Below are the code and all the weights of a small trained network. Each question names an input and a class and asks about switching units off, where a switched-off unit gives its printed mean instead of its output.

import numpy as np


def w(rows, s, z=0):
    codes = np.array(rows[::2]) - 128.0
    scale = np.full(codes.shape[1], s)
    scale[-1] = z or s
    return codes * scale


def f(y):
    return y / 2 * (1 + np.tanh(0.7978845608 * (y + 0.044715 * y**3)))


def log_softmax(a):
    a = a - a.max(-1, keepdims=True)
    return a - np.log(np.exp(a).sum(-1, keepdims=True))


def net(x, mask):
    res = np.array(x, float).reshape(1, 5) / 4 @ E
    y = f(res @ A[0][:, :-1].T + A[0][:, -1])
    res = res + np.where(mask, y, B[0][:, -1]) @ B[0][:, :-1]
    return log_softmax(res[-1] @ U[:, :-1].T + U[:, -1])


A, B = {}, {}
E = w([
[121,238,45,146,129,178],'x0',
[210,130,157,177,3,95],'x1',
[169,99,133,252,167,230],'x2',
[163,20,42,131,143,1],'x3',
[73,159,160,240,137,53],'x4',
],0.0087)
A[0] = w([
[176,78,24,218,118,113,164],'neuron 1',
[48,128,188,123,204,98,167],'neuron 2',
[143,51,196,77,106,137,204],'neuron 3',
[124,151,155,97,144,253,253],'neuron 4',
[15,156,129,172,179,68,161],'neuron 5',
[189,111,216,163,24,54,188],'neuron 6',
],0.0073,0.0052)
B[0] = w([
[156,74,52,158,109,143,209],'neuron 1',
[49,100,156,112,182,121,181],'neuron 2',
[179,59,189,37,160,61,204],'neuron 3',
[182,255,169,111,175,198,254],'neuron 4',
[43,107,125,168,142,128,188],'neuron 5',
[137,103,186,134,13,83,241],'neuron 6',
],0.0085,0.0097)
U = w([
[22,112,120,164,193,109,168],'0',
[139,120,142,147,137,132,3],'1',
[152,191,158,228,154,214,168],'2',
[200,75,15,123,179,79,184],'3',
[191,105,211,52,189,132,58],'4',
[167,113,111,193,53,186,90],'5',
[151,113,178,133,37,29,147],'6',
[125,185,63,1,127,164,146],'7',
],0.0097,0.0054)

Each question gives the input, the list of numbers given to net, and the class t.
The units are the neurons (one row each of A and B). Each row of codes is followed by its name. A weight is (code - 128) times the scale printed after its matrix; where a second scale follows, it is the last column's (A, B and U).
mask holds one flag per neuron, in row order. A switched-off neuron (its flag False) gives its mean, the last column of its row in B, instead of its output. The means were averaged over made-up inputs and are rounded, as every weight is.
A unit's drop is (log p(t) with every unit on - log p(t) with that unit switched off) / (log p(t) with every unit on - log p(t) with every unit switched off).
The circuit of an input: a set's keep is (log p(t) with only the set's units on - log p(t) with every unit switched off) / (log p(t) with every unit on - log p(t) with every unit switched off). Starting from all 6 units, units are removed one at a time, each time the one whose removal leaves the highest keep (on an exact tie, the one counted first), for as long as the keep stays at least 0.8.
circuit, biggest first: the units of the circuit, biggest drop first
unit that matters most: the unit with the biggest drop
k most important neurons: the k neurons with the biggest drops, biggest first
drop when u is switched off: that unit's drop, to one decimal
input [3,-7,1,-4,-2], class 2: 2 most important neurons : [neuron 4; neuron 3]
input [-3,1,7,2,7], class 5: circuit, biggest first : [neuron 1; neuron 3; neuron 4]
input [2,-1,-3,-2,2], class 0: unit that matters most : neuron 4
input [-5,6,8,4,-7], class 6: 2 most important neurons : [neuron 6; neuron 3]
input [-1,-5,-5,6,2], class 0: circuit, biggest first : [neuron 5; neuron 2]
input [8,4,4,1,-8], class 2: 3 most important neurons : [neuron 4; neuron 3; neuron 6]
input [6,-5,-2,-4,8], class 0: 2 most important neurons : [neuron 5; neuron 2]
input [-8,-8,-7,8,1], class 0: 3 most important neurons : [neuron 5; neuron 2; neuron 4]
input [2,-2,-4,0,4], class 0: drop when neuron 5 is switched off : 0.1
input [-7,-3,-1,3,7], class 0: drop when neuron 5 is switched off : 0.5
input [0,8,2,-5,3], class 6: drop when neuron 3 is switched off : -0.1
